Below are the code and all the weights of a small trained network. Each question names an input and a class and asks about switching units off, where a switched-off unit gives its printed mean instead of its output.

import numpy as np


def w(rows, s, z=0):
    codes = np.array(rows[::2]) - 128.0
    scale = np.full(codes.shape[1], s)
    scale[-1] = z or s
    return codes * scale


def f(y):
    return np.maximum(y, 0)


def log_softmax(a):
    a = a - a.max(-1, keepdims=True)
    return a - np.log(np.exp(a).sum(-1, keepdims=True))


def net(x, mask):
    res = np.array(x, float).reshape(1, 6) / 4 @ E
    y = f(res @ A[0][:, :-1].T + A[0][:, -1])
    res = res + np.where(mask, y, B[0][:, -1]) @ B[0][:, :-1]
    return log_softmax(res[-1] @ U[:, :-1].T + U[:, -1])


A, B = {}, {}
E = w([
[121,141,45,140,32,101,172,72,133,192,182],'x0',
[153,110,103,114,112,129,103,125,101,116,121],'x1',
[108,144,147,36,177,55,89,36,169,168,106],'x2',
[167,132,197,95,91,184,150,108,79,213,79],'x3',
[140,182,35,140,164,180,77,139,205,207,61],'x4',
[86,124,77,94,116,77,194,167,91,113,5],'x5',
],0.012)
A[0] = w([
[83,136,134,167,88,108,175,72,115,126,148,3],'N0',
[180,133,151,120,145,152,101,95,166,139,221,85],'N1',
[88,166,77,161,2,81,126,52,128,173,173,72],'N2',
[143,118,156,143,138,135,84,133,157,122,176,65],'N3',
[187,82,158,165,131,141,96,134,149,153,175,49],'N4',
[104,98,89,147,165,54,111,136,140,83,172,51],'N5',
[65,122,111,100,114,106,160,145,111,108,66,114],'N6',
[84,82,181,85,140,35,114,93,66,124,189,60],'N7',
[125,142,190,167,158,162,35,114,123,120,150,83],'N8',
[106,135,112,164,108,138,143,79,105,167,146,95],'N9',
[81,127,83,170,146,82,103,126,147,74,142,78],'N10',
[142,120,143,130,115,94,132,131,122,130,132,44],'N11',
[106,132,115,157,100,116,151,117,151,182,131,53],'N12',
[146,134,112,172,107,150,140,197,67,114,169,62],'N13',
[100,167,118,92,103,72,211,200,93,125,73,141],'N14',
[135,128,172,61,152,25,99,63,148,132,127,32],'N15',
[106,70,209,93,112,43,185,121,56,69,198,34],'N16',
[126,144,129,120,147,67,155,179,112,117,37,119],'N17',
[176,123,137,225,94,179,180,196,105,79,142,85],'N18',
[137,172,181,141,103,202,78,83,118,143,163,100],'N19',
[157,134,213,101,109,202,136,120,83,225,62,78],'N20',
[136,132,167,100,81,147,121,136,106,167,107,46],'N21',
[149,148,72,112,191,120,68,108,189,210,78,122],'N22',
[123,151,151,14,177,33,63,46,153,156,126,46],'N23',
[122,126,132,107,128,132,185,125,89,156,69,87],'N24',
[153,165,171,154,135,130,82,114,105,137,204,63],'N25',
[108,149,57,162,166,111,80,147,186,99,124,137],'N26',
[115,132,75,198,125,218,106,182,145,148,101,84],'N27',
[146,122,227,111,238,171,57,177,130,51,50,103],'N28',
[137,162,100,94,106,107,130,144,136,161,165,48],'N29',
[73,109,89,165,174,79,97,143,159,45,152,76],'N30',
],0.011,0.0032)
B[0] = w([
[145,151,116,99,112,131,131,135,123,106,122,161],'N0',
[156,107,83,162,184,113,98,81,164,104,109,197],'N1',
[172,124,94,100,54,105,185,141,158,89,110,219],'N2',
[136,124,110,128,148,113,114,95,156,114,141,168],'N3',
[114,117,109,132,145,110,108,106,151,109,114,173],'N4',
[131,115,173,101,128,89,114,128,95,167,155,184],'N5',
[145,100,83,165,164,104,86,69,160,77,123,181],'N6',
[91,192,129,133,133,151,112,156,84,124,106,206],'N7',
[148,139,97,142,137,94,119,110,153,97,115,188],'N8',
[141,144,112,89,106,117,146,124,140,123,132,163],'N9',
[142,86,161,120,149,107,122,117,92,176,163,183],'N10',
[101,138,107,129,121,139,133,113,123,138,146,139],'N11',
[138,132,137,142,92,133,137,120,132,104,148,160],'N12',
[120,91,152,136,152,165,171,138,143,120,109,185],'N13',
[135,122,103,167,166,113,68,104,166,133,108,200],'N14',
[123,80,153,137,148,178,171,152,146,130,66,205],'N15',
[105,221,139,141,105,171,58,122,96,128,157,241],'N16',
[145,137,81,169,170,91,91,75,156,95,115,188],'N17',
[73,89,164,122,179,179,172,158,129,91,75,216],'N18',
[153,107,109,156,166,96,97,122,137,129,156,192],'N19',
[173,106,204,80,134,84,110,157,75,209,190,214],'N20',
[111,120,163,137,125,91,115,121,106,157,143,162],'N21',
[91,211,147,156,105,201,81,131,101,133,135,227],'N22',
[85,55,164,166,162,164,182,167,168,120,68,238],'N23',
[155,98,116,98,161,116,101,114,135,145,168,166],'N24',
[148,119,99,145,164,123,78,100,126,120,127,181],'N25',
[145,130,170,99,112,124,105,125,74,189,176,200],'N26',
[88,145,147,127,146,176,109,140,124,125,106,196],'N27',
[169,174,82,101,1,98,215,135,177,87,132,252],'N28',
[136,151,103,92,105,138,156,122,158,113,135,153],'N29',
[128,96,130,69,122,96,140,154,74,179,188,204],'N30',
],0.011,0.021)
U = w([
[149,88,45,167,209,42,61,64,174,110,137,3],'0',
[52,42,181,142,173,200,213,195,150,124,91,101],'1',
[69,255,141,135,100,208,56,164,102,152,160,235],'2',
[174,146,72,99,6,44,241,149,174,105,153,241],'3',
[150,61,208,83,144,6,120,164,81,227,216,77],'4',
],0.0091,0.00063)

Each question gives the input, the list of numbers given to net, and the class t.
The units are the neurons (one row each of A and B). Each row of codes is followed by its name. A weight is (code - 128) times the scale printed after its matrix; where a second scale follows, it is the last column's (A, B and U).
mask holds one flag per neuron, in row order. A switched-off neuron (its flag False) gives its mean, the last column of its row in B, instead of its output. The means were averaged over made-up inputs and are rounded, as every weight is.
A unit's drop is (log p(t) with every unit on - log p(t) with that unit switched off) / (log p(t) with every unit on - log p(t) with every unit switched off).
unit that matters most: the unit with the biggest drop
top k neurons: the k neurons with the biggest drops, biggest first
drop when u is switched off: that unit's drop, to one decimal
input [6,6,5,-7,-7,6], class 2: top 2 neurons	N16, N7
input [-1,0,-6,-6,-6,6], class 0: top neuron	N14
input [-7,-2,0,8,0,-5], class 4: top 3 neurons	N20, N2, N19
input [6,-2,6,2,7,6], class 2: top 3 neurons	N22, N28, N1
input [3,4,4,-1,-4,1], class 1: top 2 neurons	N28, N22
input [-6,-8,-7,4,-8,0], class 2: top 3 neurons	N16, N23, N15
input [8,-8,-5,-5,-8,2], class 2: top 2 neurons	N16, N28
input [6,-8,-3,6,-2,6], class 0: top 2 neurons	N28, N14
input [3,-5,-8,1,7,-7], class 1: top 3 neurons	N18, N27, N16
input [5,6,-3,5,7,7], class 0: top 3 neurons	N16, N6, N14
input [0,4,-4,-4,5,-5], class 0: top 3 neurons	N16, N7, N1
input [4,6,0,-6,5,-4], class 4: top 2 neurons	N16, N28
input [-6,3,4,-4,-2,-3], class 3: drop when N28 is switched off	1.3
input [-3,-4,7,-6,7,-4], class 1: unit that matters most	N23
input [-4,-4,-4,-7,3,1], class 4: drop when N27 is switched off	0.0
input [0,-7,1,7,-2,4], class 4: drop when N20 is switched off	2.1
